Below are the code and all the weights of a small trained network. Each question names an input and a target symbol and asks about switching units off, where a switched-off unit gives its printed mean instead of its output.

import numpy as np


def w(rows, s, z=0):
    codes = np.array(rows[::2]) - 128.0
    scale = np.full(codes.shape[1], s)
    scale[-1] = z or s
    return codes * scale


def norm(h):
    return h / np.sqrt((h * h).mean(-1, keepdims=True) + 1e-5)


def f(y):
    return y / 2 * (1 + np.tanh(0.7978845608 * (y + 0.044715 * y**3)))


def softmax(a):
    e = np.exp(a - a.max(-1, keepdims=True))
    return e / e.sum(-1, keepdims=True)


def log_softmax(a):
    a = a - a.max(-1, keepdims=True)
    return a - np.log(np.exp(a).sum(-1, keepdims=True))


def net(x, mask):
    ids = ['βγδεζθμξπστψω'.index(c) for c in x.split()]
    T = len(ids)
    res = E[ids] + P[:T]
    q, k, v = (norm(res) @ M[0].T for M in (Q, K, V))
    z = softmax(np.where(np.tri(T) > 0, q @ k.T / 2**0.5, -1e9)) @ v
    res = res + np.where(mask[0], z, O[0][:, -1]) @ O[0][:, :-1]
    y = f(norm(res) @ A[0][:, :-1].T + A[0][:, -1])
    res = res + np.where(mask[1:17], y, B[0][:, -1]) @ B[0][:, :-1]
    return log_softmax(norm(res)[-1] @ U[:, :-1].T + U[:, -1])


Q, K, V, O, A, B = {}, {}, {}, {}, {}, {}
E = w([
[119,91,163,133,84],'β',
[132,168,164,75,104],'γ',
[123,91,72,112,126],'δ',
[119,162,59,98,137],'ε',
[135,147,130,161,93],'ζ',
[100,152,102,154,97],'θ',
[147,101,145,145,234],'μ',
[123,122,43,106,117],'ξ',
[252,81,122,165,95],'π',
[184,152,190,193,192],'σ',
[115,131,122,119,166],'τ',
[127,74,80,173,181],'ψ',
[129,193,44,131,196],'ω',
],0.03)
P = w([
[254,79,8,53,236],'0',
[228,83,21,82,224],'1',
[223,85,27,86,197],'2',
[203,97,29,104,187],'3',
[194,98,36,117,189],'4',
[179,98,40,132,185],'5',
[179,99,52,142,164],'6',
[171,104,57,149,164],'7',
[166,107,64,157,167],'8',
[160,114,74,163,166],'9',
[156,119,76,172,160],'10',
[148,116,75,168,161],'11',
[148,116,92,173,163],'12',
[148,96,73,173,168],'13',
],0.0068)
Q[0] = w([
[99,144,133,174,157],'h1',
[27,181,233,95,2],'h1',
],0.013)
K[0] = w([
[81,140,132,124,141],'h1',
[216,109,2,140,188],'h1',
],0.013)
V[0] = w([
[96,114,219,3,53],'h1',
[161,165,148,39,106],'h1',
],0.0059)
O[0] = w([
[137,254,133,156,105,77],'h1',
[60,40,178,162,90,254],'h1',
],0.0098,0.00096)
A[0] = w([
[157,83,118,177,157,235],'n1',
[192,179,96,142,208,61],'n2',
[61,161,124,219,85,185],'n3',
[81,39,241,135,29,141],'n4',
[129,48,166,134,27,90],'n5',
[227,174,126,180,103,131],'n6',
[166,139,128,243,71,74],'n7',
[212,189,120,166,143,99],'n8',
[66,253,102,69,63,113],'n9',
[17,135,87,119,122,141],'n10',
[89,63,147,110,241,163],'n11',
[210,33,74,102,38,198],'n12',
[71,155,55,172,132,96],'n13',
[55,127,106,21,126,254],'n14',
[94,179,160,161,220,203],'n15',
[134,173,87,165,79,142],'n16',
],0.011,0.0039)
B[0] = w([
[124,167,174,91,97,254],'n1',
[111,170,46,135,103,205],'n2',
[84,156,183,112,111,166],'n3',
[171,175,34,184,180,154],'n4',
[121,195,54,87,141,150],'n5',
[95,76,114,98,131,164],'n6',
[115,105,157,67,119,164],'n7',
[99,103,62,93,106,168],'n8',
[91,86,190,153,132,170],'n9',
[133,112,136,184,80,161],'n10',
[127,153,198,141,88,230],'n11',
[70,148,129,142,137,245],'n12',
[152,165,121,127,117,202],'n13',
[170,123,254,158,67,191],'n14',
[112,133,66,167,84,198],'n15',
[134,127,112,158,235,157],'n16',
],0.0099,0.0083)
U = w([
[113,178,32,160,174,165],'β',
[43,165,190,224,103,60],'γ',
[82,72,149,97,102,154],'δ',
[195,183,129,80,63,90],'ε',
[118,127,138,128,153,61],'ζ',
[110,123,135,130,150,64],'θ',
[145,150,178,117,245,182],'μ',
[148,30,46,100,68,51],'ξ',
[8,123,128,46,177,121],'π',
[252,129,139,215,157,2],'σ',
[149,165,245,93,144,194],'τ',
[93,25,113,176,208,146],'ψ',
[138,85,120,215,89,252],'ω',
],0.014,0.005)

Each question gives the input, a string of symbols that net reads in full, and the target symbol t.
The units are the heads (2 rows each of Q, K, V and O) and the neurons (one row each of A and B). Each row of codes is followed by its name. A weight is (code - 128) times the scale printed after its matrix; where a second scale follows, it is the last column's (O, A, B and U).
mask holds one flag per unit, heads first, then neurons. A switched-off unit (its flag False) gives its mean, the last column of its rows in O or B, instead of its output. The means were averaged over made-up inputs and are rounded, as every weight is.
A unit's drop is (log p(t) with every unit on - log p(t) with that unit switched off) / (log p(t) with every unit on - log p(t) with every unit switched off).
The circuit of an input: a set's keep is (log p(t) with only the set's units on - log p(t) with every unit switched off) / (log p(t) with every unit on - log p(t) with every unit switched off). Starting from the 12 units with the biggest drops (on a tie, the unit counted first), units are removed one at a time, each time the one whose removal leaves the highest keep (on an exact tie, the one counted first), for as long as the keep stays at least 0.8.
units of the circuit, in order: the units of the circuit, biggest drop first
most important unit: the unit with the biggest drop
top k neurons: the k neurons with the biggest drops, biggest first
drop of u: that unit's drop, to one decimal
input γ μ ψ ε γ ξ ε ξ ε π ψ μ, target γ: top 2 neurons -> (n15 n11)
input ω ψ τ ε ε ε ψ ε ξ, target ω: most important unit -> n14
input ψ σ ξ β β μ, target β: units of the circuit, in order -> (h1 n2)
input θ β ε γ ξ τ μ σ ε μ, target γ: units of the circuit, in order -> (h1 n15)
input ζ ε ε ε ψ π θ ψ ε, target ε: top 3 neurons -> (n14 n15 n4)
input ψ ξ ψ ψ ε δ ψ ψ ε θ σ ψ σ, target σ: units of the circuit, in order -> (h1 n12 n15)
input ψ ε ε ψ ψ ψ β ψ ζ δ π δ, target β: top 2 neurons -> (n11 n16)
input ω ξ σ β γ π ξ, target γ: top 2 neurons -> (n9 n14)
input τ σ ψ δ, target δ: top 2 neurons -> (n12 n14)
input ξ β σ δ ψ ψ δ μ, target β: drop of n14 -> 0.1
input ψ σ σ γ ξ τ, target γ: drop of n5 -> 0.0
input γ ψ ξ ε τ ψ ε ψ ε β τ, target β: drop of h1 -> 1.4
input γ ε ε ε μ ψ ε ξ ε, target γ: drop of n9 -> 0.1
input σ ψ δ ε σ δ, target δ: top neuron -> (n12)
